Below is a small trained network, with its code and all its weights. Each question gives an input and a target symbol and asks what happens when units are switched off, that is, made to give their printed mean instead of their output.

import numpy as np


def w(rows, s, z=0):
    codes = np.array(rows[::2]) - 128.0
    scale = np.full(codes.shape[1], s)
    scale[-1] = z or s
    return codes * scale


def norm(h):
    return h / np.sqrt((h * h).mean(-1, keepdims=True) + 1e-5)


def f(y):
    return np.maximum(y, 0)


def softmax(a):
    e = np.exp(a - a.max(-1, keepdims=True))
    return e / e.sum(-1, keepdims=True)


def log_softmax(a):
    a = a - a.max(-1, keepdims=True)
    return a - np.log(np.exp(a).sum(-1, keepdims=True))


def net(x, mask):
    ids = ['ΓΛΞΠΩβδεζηθμστφ'.index(c) for c in x.split()]
    T = len(ids)
    res = E[ids] + P[:T]
    u = 0
    for l in range(2):
        q, k, v = (norm(res) @ M[l].T for M in (Q, K, V))
        z = softmax(np.where(np.tri(T) > 0, q @ k.T / 3**0.5, -1e9)) @ v
        res = res + np.where(mask[u], z, O[l][:, -1]) @ O[l][:, :-1]
        u += 1
        y = f(norm(res) @ A[l][:, :-1].T + A[l][:, -1])
        res = res + np.where(mask[u : u + 4], y, B[l][:, -1]) @ B[l][:, :-1]
        u += 4
    return log_softmax(norm(res)[-1] @ U[:, :-1].T + U[:, -1])


Q, K, V, O, A, B = {}, {}, {}, {}, {}, {}
E = w([
[134,116,120,125],'Γ',
[121,119,121,114],'Λ',
[114,141,108,124],'Ξ',
[65,54,76,108],'Π',
[113,120,121,118],'Ω',
[128,132,109,96],'β',
[25,131,185,165],'δ',
[91,69,131,172],'ε',
[10,115,83,17],'ζ',
[129,171,145,164],'η',
[122,140,102,133],'θ',
[140,156,123,103],'μ',
[141,250,148,118],'σ',
[154,177,182,115],'τ',
[117,141,146,80],'φ',
],0.023)
P = w([
[171,154,191,156],'0',
[2,247,202,62],'1',
[19,226,172,80],'2',
[35,219,166,67],'3',
[46,199,169,56],'4',
[49,204,165,45],'5',
[55,187,165,48],'6',
[66,177,174,9],'7',
[63,192,156,38],'8',
[59,191,154,42],'9',
],0.0069)
Q[0] = w([
[116,101,112,135],'0.h1',
[185,148,186,172],'0.h1',
[118,132,111,8],'0.h1',
],0.016)
K[0] = w([
[80,162,60,139],'0.h1',
[71,158,133,92],'0.h1',
[251,110,86,175],'0.h1',
],0.017)
V[0] = w([
[159,151,120,245],'0.h1',
[135,146,68,144],'0.h1',
[33,173,148,97],'0.h1',
],0.012)
O[0] = w([
[147,143,84,118,191],'0.h1',
[119,137,27,232,112],'0.h1',
[1,160,185,75,255],'0.h1',
],0.015,0.0053)
A[0] = w([
[76,166,204,43,251],'0.n1',
[116,48,177,194,245],'0.n2',
[136,110,18,254,180],'0.n3',
[125,197,217,113,148],'0.n4',
],0.0083,0.0016)
B[0] = w([
[68,130,102,229,245],'0.n1',
[42,109,65,84,135],'0.n2',
[160,10,145,28,160],'0.n3',
[151,82,127,172,187],'0.n4',
],0.012)
Q[1] = w([
[163,128,137,188],'1.h1',
[3,224,55,120],'1.h1',
[130,129,26,107],'1.h1',
],0.013)
K[1] = w([
[161,2,209,40],'1.h1',
[156,171,148,247],'1.h1',
[220,88,87,168],'1.h1',
],0.0097)
V[1] = w([
[74,98,37,132],'1.h1',
[186,2,89,51],'1.h1',
[85,127,140,43],'1.h1',
],0.0086)
O[1] = w([
[70,91,7,196,181],'1.h1',
[45,88,174,107,2],'1.h1',
[130,122,136,180,138],'1.h1',
],0.012,0.0057)
A[1] = w([
[107,87,181,194,129],'1.n1',
[161,84,112,141,68],'1.n2',
[159,134,50,63,254],'1.n3',
[156,150,95,254,229],'1.n4',
],0.0092,0.0047)
B[1] = w([
[75,62,168,2,189],'1.n1',
[31,217,54,132,132],'1.n2',
[106,143,186,12,213],'1.n3',
[244,66,196,102,254],'1.n4',
],0.0086,0.0072)
U = w([
[155,108,147,61,49],'Γ',
[167,61,245,79,89],'Λ',
[128,162,40,166,158],'Ξ',
[127,78,134,171,106],'Π',
[98,117,173,95,45],'Ω',
[140,55,157,164,131],'β',
[59,127,160,157,70],'δ',
[198,136,94,85,138],'ε',
[89,146,139,105,44],'ζ',
[127,197,166,35,252],'η',
[76,50,75,47,140],'θ',
[187,103,153,128,213],'μ',
[175,192,139,117,214],'σ',
[167,113,195,127,182],'τ',
[106,117,170,102,73],'φ',
],0.012,0.0038)

Each question gives the input, a string of symbols that net reads in full, and the target symbol t.
The units are the heads (3 rows each of Q, K, V and O) and the neurons (one row each of A and B). Each row of codes is followed by its name. A weight is (code - 128) times the scale printed after its matrix; where a second scale follows, it is the last column's (O, A, B and U).
mask holds one flag per unit, layer by layer, with each layer's heads first. A switched-off unit (its flag False) gives its mean, the last column of its rows in O or B, instead of its output. The means were averaged over made-up inputs and are rounded, as every weight is.
A unit's drop is (log p(t) with every unit on - log p(t) with that unit switched off) / (log p(t) with every unit on - log p(t) with every unit switched off).
The circuit of an input: a set's keep is (log p(t) with only the set's units on - log p(t) with every unit switched off) / (log p(t) with every unit on - log p(t) with every unit switched off). Starting from all 10 units, units are removed one at a time, each time the one whose removal leaves the highest keep (on an exact tie, the one counted first), for as long as the keep stays at least 0.8.
circuit, biggest first: the units of the circuit, biggest drop first
unit that matters most: the unit with the biggest drop
top k neurons: the k neurons with the biggest drops, biggest first
top k neurons in layer l: the k neurons of layer l with the biggest drops, biggest first
drop when u is switched off: that unit's drop, to one decimal
input Ξ η θ θ, target Ξ: circuit, biggest first -> (1.h1)
input Λ Ξ θ θ ε θ σ φ, target Λ: top 2 neurons -> (0.n4; 1.n3)
input σ θ ζ η Λ θ, target σ: top 2 neurons -> (1.n4; 0.n3)
input η Ξ θ β, target η: circuit, biggest first -> (0.h1; 0.n1; 1.h1; 0.n3)
input σ Ξ θ Λ θ φ, target σ: top 2 neurons in layer 0 -> (0.n1; 0.n3)
input θ μ θ, target θ: top 2 neurons -> (0.n3; 0.n1)
input Ξ δ θ Γ Ξ δ ε Ω Λ θ, target Ξ: circuit, biggest first -> (1.h1; 0.n3)
input θ Λ δ η Ξ Ξ θ φ θ σ, target σ: top 2 neurons -> (0.n3; 1.n4)
input ε δ β, target ε: top 2 neurons -> (0.n3; 1.n4)
input δ ε ε δ θ Ξ δ Ξ θ, target δ: top 2 neurons in layer 0 -> (0.n1; 0.n3)
input θ θ θ, target θ: top 2 neurons in layer 0 -> (0.n3; 0.n1)
input σ ζ δ Ξ, target σ: drop when 1.h1 is switched off -> 0.8
input Λ ζ θ Π ε θ φ, target Λ: drop when 0.n4 is switched off -> 0.1
input Ξ Ξ θ Ξ θ Γ ζ θ φ, target Ξ: drop when 1.h1 is switched off -> 0.2
input ε Π Γ θ θ, target ε: unit that matters most -> 0.n3
input Λ δ Ξ θ θ θ ζ Λ, target Λ: top 2 neurons -> (0.n3; 0.n1)
